Below is a small trained network, with its code and all its weights. Each question gives an input and a class and asks what happens when units are switched off, that is, made to give their printed mean instead of their output.

import numpy as np


def w(rows, s, z=0):
    codes = np.array(rows[::2]) - 128.0
    scale = np.full(codes.shape[1], s)
    scale[-1] = z or s
    return codes * scale


def norm(h):
    return h / np.sqrt((h * h).mean(-1, keepdims=True) + 1e-5)


def f(y):
    return y / 2 * (1 + np.tanh(0.7978845608 * (y + 0.044715 * y**3)))


def log_softmax(a):
    a = a - a.max(-1, keepdims=True)
    return a - np.log(np.exp(a).sum(-1, keepdims=True))


def net(x, mask):
    res = np.array(x, float).reshape(1, 4) / 4 @ E
    u = 0
    for l in range(3):
        y = f(norm(res) @ A[l][:, :-1].T + A[l][:, -1])
        res = res + np.where(mask[u : u + 12], y, B[l][:, -1]) @ B[l][:, :-1]
        u += 12
    return log_softmax(norm(res)[-1] @ U[:, :-1].T + U[:, -1])


A, B = {}, {}
E = w([
[246,167,110,28],'x0',
[192,112,170,147],'x1',
[125,130,2,149],'x2',
[129,30,116,88],'x3',
],0.0058)
A[0] = w([
[72,132,86,176,147],'L0N0',
[74,242,125,101,151],'L0N1',
[149,81,118,135,161],'L0N2',
[167,221,242,94,173],'L0N3',
[115,217,12,150,168],'L0N4',
[19,215,77,140,125],'L0N5',
[164,74,93,121,172],'L0N6',
[117,2,55,125,255],'L0N7',
[101,102,106,238,75],'L0N8',
[146,119,175,60,158],'L0N9',
[210,135,194,176,95],'L0N10',
[212,211,148,114,41],'L0N11',
],0.0093,0.0031)
B[0] = w([
[60,117,121,186,191],'L0N0',
[148,54,97,112,196],'L0N1',
[116,188,163,114,150],'L0N2',
[207,74,113,135,240],'L0N3',
[126,141,58,95,255],'L0N4',
[126,1,69,129,221],'L0N5',
[98,203,136,92,169],'L0N6',
[71,167,172,109,246],'L0N7',
[98,178,164,171,194],'L0N8',
[134,113,180,102,167],'L0N9',
[193,180,106,124,173],'L0N10',
[126,131,151,161,187],'L0N11',
],0.0095,0.0052)
A[1] = w([
[167,144,205,145,130],'L1N0',
[92,127,3,50,81],'L1N1',
[125,144,72,105,100],'L1N2',
[169,129,106,63,136],'L1N3',
[132,73,21,127,30],'L1N4',
[1,206,45,141,169],'L1N5',
[161,48,30,186,3],'L1N6',
[221,168,124,93,70],'L1N7',
[109,84,181,66,119],'L1N8',
[181,234,120,176,100],'L1N9',
[51,210,43,89,108],'L1N10',
[72,82,51,235,139],'L1N11',
],0.0091,0.0042)
B[1] = w([
[159,25,56,83,162],'L1N0',
[127,166,25,36,201],'L1N1',
[152,119,118,119,141],'L1N2',
[47,158,146,176,169],'L1N3',
[138,129,71,29,166],'L1N4',
[250,78,125,205,255],'L1N5',
[86,136,77,65,165],'L1N6',
[149,54,135,210,177],'L1N7',
[152,168,45,64,143],'L1N8',
[157,154,127,228,147],'L1N9',
[207,192,104,164,198],'L1N10',
[3,33,146,158,224],'L1N11',
],0.006,0.0065)
A[2] = w([
[161,172,93,162,66],'L2N0',
[133,173,105,9,189],'L2N1',
[55,159,123,235,94],'L2N2',
[74,127,94,64,180],'L2N3',
[166,143,152,149,71],'L2N4',
[122,114,212,98,82],'L2N5',
[26,63,168,184,138],'L2N6',
[62,151,202,5,27],'L2N7',
[230,94,149,158,79],'L2N8',
[206,106,231,45,254],'L2N9',
[145,157,199,177,151],'L2N10',
[139,112,191,128,83],'L2N11',
],0.011,0.0037)
B[2] = w([
[130,205,110,113,144],'L2N0',
[95,224,177,142,202],'L2N1',
[105,98,208,165,203],'L2N2',
[112,126,152,166,175],'L2N3',
[159,126,122,136,135],'L2N4',
[99,122,91,89,144],'L2N5',
[170,178,169,171,248],'L2N6',
[1,169,205,48,149],'L2N7',
[156,112,150,115,207],'L2N8',
[148,79,182,64,254],'L2N9',
[183,104,77,156,175],'L2N10',
[127,129,85,60,140],'L2N11',
],0.01,0.0063)
U = w([
[78,131,206,57,200],'0',
[92,49,37,124,196],'1',
[154,220,70,98,78],'2',
[210,131,121,159,3],'3',
[250,24,173,61,84],'4',
[83,71,196,229,162],'5',
],0.022,0.0045)

Each question gives the input, the list of numbers given to net, and the class t.
The units are the neurons (one row each of A and B). Each row of codes is followed by its name. A weight is (code - 128) times the scale printed after its matrix; where a second scale follows, it is the last column's (A, B and U).
mask holds one flag per neuron, layer by layer. A switched-off neuron (its flag False) gives its mean, the last column of its row in B, instead of its output. The means were averaged over made-up inputs and are rounded, as every weight is.
A unit's drop is (log p(t) with every unit on - log p(t) with that unit switched off) / (log p(t) with every unit on - log p(t) with every unit switched off).
The circuit of an input: a set's keep is (log p(t) with only the set's units on - log p(t) with every unit switched off) / (log p(t) with every unit on - log p(t) with every unit switched off). Starting from the 12 units with the biggest drops (on a tie, the unit counted first), units are removed one at a time, each time the one whose removal leaves the highest keep (on an exact tie, the one counted first), for as long as the keep stays at least 0.8.
circuit, biggest first: the units of the circuit, biggest drop first
k most important neurons: the k neurons with the biggest drops, biggest first
k most important neurons of layer l: the k neurons of layer l with the biggest drops, biggest first
drop of u: that unit's drop, to one decimal
input [-2,-3,-5,-4], class 4: circuit, biggest first : [L0N3]
input [0,-1,7,2], class 2: circuit, biggest first : [L1N10 L0N7]
input [-4,-6,8,5], class 5: 3 most important neurons : [L0N7 L0N0 L1N11]
input [-6,0,-8,-5], class 4: 2 most important neurons : [L0N3 L0N4]
input [-1,6,2,2], class 3: 2 most important neurons of layer 1 : [L1N1 L1N9]
input [0,-2,1,3], class 2: 2 most important neurons : [L1N11 L1N10]
input [-6,7,-7,8], class 0: 2 most important neurons : [L1N5 L2N7]
input [-4,-5,4,-4], class 1: 2 most important neurons : [L0N5 L0N4]
input [-4,-6,7,7], class 5: 2 most important neurons : [L0N7 L0N0]
input [8,-8,-5,5], class 0: drop of L2N7 : 0.1
input [3,-1,2,3], class 2: drop of L1N10 : 0.2
input [-5,3,-6,-8], class 4: drop of L0N3 : 0.3
input [5,-8,-7,4], class 0: 2 most important neurons of layer 2 : [L2N7 L2N1]
input [6,-8,4,0], class 2: circuit, biggest first : [L2N1]
